Below are the code and all the weights of a small trained network. Each question names an input and a class and asks about switching units off, where a switched-off unit gives its printed mean instead of its output.

import numpy as np


def w(rows, s, z=0):
    codes = np.array(rows[::2]) - 128.0
    scale = np.full(codes.shape[1], s)
    scale[-1] = z or s
    return codes * scale


def f(y):
    return np.maximum(y, 0)


def log_softmax(a):
    a = a - a.max(-1, keepdims=True)
    return a - np.log(np.exp(a).sum(-1, keepdims=True))


def net(x, mask):
    res = np.array(x, float).reshape(1, 8) / 4 @ E
    y = f(res @ A[0][:, :-1].T + A[0][:, -1])
    res = res + np.where(mask, y, B[0][:, -1]) @ B[0][:, :-1]
    return log_softmax(res[-1] @ U[:, :-1].T + U[:, -1])


A, B = {}, {}
E = w([
[193,114,124,133,147,35,104,195],'x0',
[131,129,106,131,131,64,147,160],'x1',
[165,97,116,124,97,251,118,80],'x2',
[138,89,113,137,255,168,241,233],'x3',
[223,95,140,130,131,134,72,160],'x4',
[142,137,238,129,235,154,71,175],'x5',
[42,171,192,124,163,156,119,93],'x6',
[202,110,140,130,122,102,71,153],'x7',
],0.0051)
A[0] = w([
[56,145,179,137,97,62,49,95,21],'n1',
[88,128,114,124,133,185,150,100,39],'n2',
[136,119,119,138,123,83,160,175,99],'n3',
[100,127,126,131,126,171,150,107,57],'n4',
[213,121,113,132,63,164,91,99,55],'n5',
[133,129,130,134,131,130,130,124,60],'n6',
[200,121,113,125,64,166,87,116,32],'n7',
[136,124,152,123,133,137,141,152,53],'n8',
[142,124,146,125,155,145,136,151,57],'n9',
[114,134,114,135,138,148,135,109,78],'n10',
[137,114,135,129,120,126,126,118,125],'n11',
[143,128,146,129,160,144,135,150,56],'n12',
[143,121,142,130,178,150,128,153,53],'n13',
[134,128,139,126,147,135,130,140,101],'n14',
[47,128,124,133,109,232,180,99,41],'n15',
[163,121,157,132,248,177,125,178,52],'n16',
[142,122,144,133,107,128,131,128,96],'n17',
[141,120,117,141,132,71,169,153,17],'n18',
[153,126,87,118,152,47,178,165,1],'n19',
],0.015,0.001)
B[0] = w([
[83,134,161,82,155,26,132,23,239],'n1',
[120,124,102,114,124,194,162,109,191],'n2',
[120,119,97,130,128,110,162,191,195],'n3',
[118,128,107,122,124,178,151,114,176],'n4',
[192,121,103,152,58,130,66,128,231],'n5',
[127,132,126,125,129,128,126,131,129],'n6',
[184,117,108,152,67,129,70,123,220],'n7',
[124,130,147,131,137,134,118,140,151],'n8',
[125,145,159,132,140,141,107,146,166],'n9',
[127,127,116,120,129,153,139,121,153],'n10',
[136,130,125,137,123,127,121,120,141],'n11',
[124,134,163,130,137,143,110,150,168],'n12',
[124,129,178,139,145,148,108,148,182],'n13',
[123,124,150,132,127,138,122,141,151],'n14',
[109,129,87,112,116,252,191,81,247],'n15',
[135,126,233,136,179,182,82,179,254],'n16',
[129,119,128,139,121,127,118,118,142],'n17',
[121,130,89,131,135,105,158,184,192],'n18',
[118,135,69,148,145,92,174,212,228],'n19',
],0.03,0.0086)
U = w([
[69,152,142,58,145,3,131,31,229],'0',
[245,77,91,171,33,96,27,104,55],'1',
[121,121,41,171,163,40,215,228,252],'2',
[142,123,253,158,212,152,70,191,49],'3',
[92,121,68,90,114,228,235,67,41],'4',
],0.0045,0.00039)

Each question gives the input, the list of numbers given to net, and the class t.
The units are the neurons (one row each of A and B). Each row of codes is followed by its name. A weight is (code - 128) times the scale printed after its matrix; where a second scale follows, it is the last column's (A, B and U).
mask holds one flag per neuron, in row order. A switched-off neuron (its flag False) gives its mean, the last column of its row in B, instead of its output. The means were averaged over made-up inputs and are rounded, as every weight is.
A unit's drop is (log p(t) with every unit on - log p(t) with that unit switched off) / (log p(t) with every unit on - log p(t) with every unit switched off).
The circuit of an input: a set's keep is (log p(t) with only the set's units on - log p(t) with every unit switched off) / (log p(t) with every unit on - log p(t) with every unit switched off). Starting from the 12 units with the biggest drops (on a tie, the unit counted first), units are removed one at a time, each time the one whose removal leaves the highest keep (on an exact tie, the one counted first), for as long as the keep stays at least 0.8.
circuit, biggest first: the units of the circuit, biggest drop first
k most important neurons: the k neurons with the biggest drops, biggest first
drop when u is switched off: that unit's drop, to one decimal
input [8,5,-4,-4,-6,-3,-1,3], class 2: circuit, biggest first -> (n19)
input [-7,-2,7,-4,4,-4,4,5], class 1: 2 most important neurons -> (n5, n7)
input [-8,0,-7,-1,-1,-2,-4,6], class 2: 3 most important neurons -> (n15, n16, n1)
input [4,-6,-2,6,3,-2,-8,6], class 2: 3 most important neurons -> (n19, n3, n18)
input [-3,6,-6,-8,3,7,-7,6], class 0: 2 most important neurons -> (n1, n16)
input [-7,8,0,-7,-4,1,-7,2], class 1: 2 most important neurons -> (n5, n7)
input [0,-6,8,-4,-4,6,-2,2], class 1: 2 most important neurons -> (n5, n7)
input [0,-4,0,4,8,-2,-7,-3], class 1: 2 most important neurons -> (n5, n7)
input [-7,8,-1,-8,4,1,0,-7], class 0: drop when n1 is switched off -> 1.0
input [4,-8,-1,4,-8,-2,-4,4], class 2: drop when n7 is switched off -> 0.0
input [7,5,-7,-6,6,1,2,-1], class 0: drop when n1 is switched off -> 2.4
